Below are the code and all the weights of a small trained network. Each question names an input and a class and asks about switching units off, where a switched-off unit gives its printed mean instead of its output.

import numpy as np


def w(rows, s, z=0):
    codes = np.array(rows[::2]) - 128.0
    scale = np.full(codes.shape[1], s)
    scale[-1] = z or s
    return codes * scale


def norm(h):
    return h / np.sqrt((h * h).mean(-1, keepdims=True) + 1e-5)


def f(y):
    return y / 2 * (1 + np.tanh(0.7978845608 * (y + 0.044715 * y**3)))


def log_softmax(a):
    a = a - a.max(-1, keepdims=True)
    return a - np.log(np.exp(a).sum(-1, keepdims=True))


def net(x, mask):
    res = np.array(x, float).reshape(1, 8) / 4 @ E
    u = 0
    for l in range(2):
        y = f(norm(res) @ A[l][:, :-1].T + A[l][:, -1])
        res = res + np.where(mask[u : u + 9], y, B[l][:, -1]) @ B[l][:, :-1]
        u += 9
    return log_softmax(norm(res)[-1] @ U[:, :-1].T + U[:, -1])


A, B = {}, {}
E = w([
[125,128,124],'x0',
[38,107,178],'x1',
[127,129,123],'x2',
[128,128,133],'x3',
[130,127,136],'x4',
[152,5,192],'x5',
[218,148,85],'x6',
[128,127,129],'x7',
],0.0025)
A[0] = w([
[87,33,179,237],'L0N0',
[102,178,149,251],'L0N1',
[153,74,174,94],'L0N2',
[145,146,137,88],'L0N3',
[150,147,86,98],'L0N4',
[159,97,115,41],'L0N5',
[114,101,219,41],'L0N6',
[183,205,109,96],'L0N7',
[202,2,27,75],'L0N8',
],0.005,0.0021)
B[0] = w([
[147,163,2,254],'L0N0',
[173,184,81,199],'L0N1',
[64,89,25,146],'L0N2',
[7,177,196,113],'L0N3',
[59,185,190,126],'L0N4',
[36,88,175,106],'L0N5',
[107,135,127,136],'L0N6',
[110,150,106,152],'L0N7',
[160,43,234,178],'L0N8',
],0.0035,0.0027)
A[1] = w([
[91,201,48,82],'L1N0',
[74,24,175,100],'L1N1',
[220,215,141,168],'L1N2',
[45,1,113,99],'L1N3',
[146,199,71,12],'L1N4',
[189,80,114,14],'L1N5',
[216,91,90,120],'L1N6',
[111,156,121,175],'L1N7',
[35,240,194,168],'L1N8',
],0.0061,0.0011)
B[1] = w([
[142,105,199,251],'L1N0',
[146,218,95,175],'L1N1',
[79,229,103,221],'L1N2',
[181,219,71,226],'L1N3',
[134,165,177,198],'L1N4',
[134,102,137,153],'L1N5',
[77,51,160,198],'L1N6',
[49,111,164,153],'L1N7',
[98,2,185,219],'L1N8',
],0.0053,0.0027)
U = w([
[66,174,230,235],'0',
[126,228,38,211],'1',
[218,68,19,148],'2',
[213,2,166,8],'3',
[10,9,184,2],'4',
],0.011,0.0019)

Each question gives the input, the list of numbers given to net, and the class t.
The units are the neurons (one row each of A and B). Each row of codes is followed by its name. A weight is (code - 128) times the scale printed after its matrix; where a second scale follows, it is the last column's (A, B and U).
mask holds one flag per neuron, layer by layer. A switched-off neuron (its flag False) gives its mean, the last column of its row in B, instead of its output. The means were averaged over made-up inputs and are rounded, as every weight is.
A unit's drop is (log p(t) with every unit on - log p(t) with that unit switched off) / (log p(t) with every unit on - log p(t) with every unit switched off).
The circuit of an input: a set's keep is (log p(t) with only the set's units on - log p(t) with every unit switched off) / (log p(t) with every unit on - log p(t) with every unit switched off). Starting from the 12 units with the biggest drops (on a tie, the unit counted first), units are removed one at a time, each time the one whose removal leaves the highest keep (on an exact tie, the one counted first), for as long as the keep stays at least 0.8.
units of the circuit, in order: the units of the circuit, biggest drop first
unit that matters most: the unit with the biggest drop
k most important neurons: the k neurons with the biggest drops, biggest first
top k neurons in layer l: the k neurons of layer l with the biggest drops, biggest first
drop of u: that unit's drop, to one decimal
input [-6,-2,5,-5,-3,-7,-7,3], class 0: top 2 neurons in layer 1	(L1N6, L1N4)
input [-1,-2,6,4,1,3,-5,-4], class 2: unit that matters most	L0N0
input [1,6,-5,-1,-1,8,-1,-5], class 1: 3 most important neurons	(L1N3, L1N1, L1N8)
input [-2,2,8,1,5,-5,0,-4], class 4: units of the circuit, in order	(L1N8, L0N0)
input [-6,-8,-5,0,0,-4,-3,-7], class 0: 2 most important neurons	(L0N0, L1N3)
input [5,5,3,-4,1,-8,-4,-6], class 4: top 2 neurons in layer 1	(L1N8, L1N3)
input [3,2,8,0,5,-4,-2,-8], class 4: 4 most important neurons	(L1N8, L0N0, L1N3, L1N1)
input [7,3,4,0,6,-1,7,6], class 0: top 2 neurons in layer 1	(L1N3, L1N1)
input [-7,2,2,-1,-5,3,-3,-7], class 1: 2 most important neurons	(L1N8, L1N3)
input [-1,0,-5,-6,6,-3,-2,5], class 0: top 3 neurons in layer 1	(L1N2, L1N6, L1N4)
input [2,-6,-8,-1,6,1,5,8], class 3: 4 most important neurons	(L0N8, L1N3, L1N6, L0N0)
input [-2,-6,-8,0,-4,4,8,-3], class 3: top 2 neurons in layer 1	(L1N6, L1N3)
input [1,-4,2,-4,-2,7,-7,-2], class 2: 2 most important neurons	(L1N2, L0N0)
input [7,5,8,-5,3,2,3,-1], class 2: units of the circuit, in order	(L0N0)
input [1,3,6,-6,2,-3,-1,-4], class 4: 4 most important neurons	(L1N8, L0N0, L1N3, L1N1)
input [-5,-2,8,3,-1,2,-6,-5], class 2: top 2 neurons in layer 1	(L1N2, L1N8)
input [1,2,-8,-7,8,2,-2,8], class 1: 2 most important neurons	(L1N8, L0N2)
input [6,8,-4,-8,7,-8,4,-2], class 0: 2 most important neurons	(L0N1, L1N6)
input [-3,-7,5,-8,8,2,7,8], class 3: drop of L0N8	0.9
input [7,7,-1,-4,2,-7,-1,-4], class 4: units of the circuit, in order	(L1N8)
input [-2,3,3,6,-5,-8,-3,-4], class 4: drop of L1N8	0.7
input [8,3,3,8,5,-4,6,-8], class 0: drop of L0N0	0.2
input [0,5,-2,7,-8,-6,-4,0], class 4: drop of L1N8	0.7
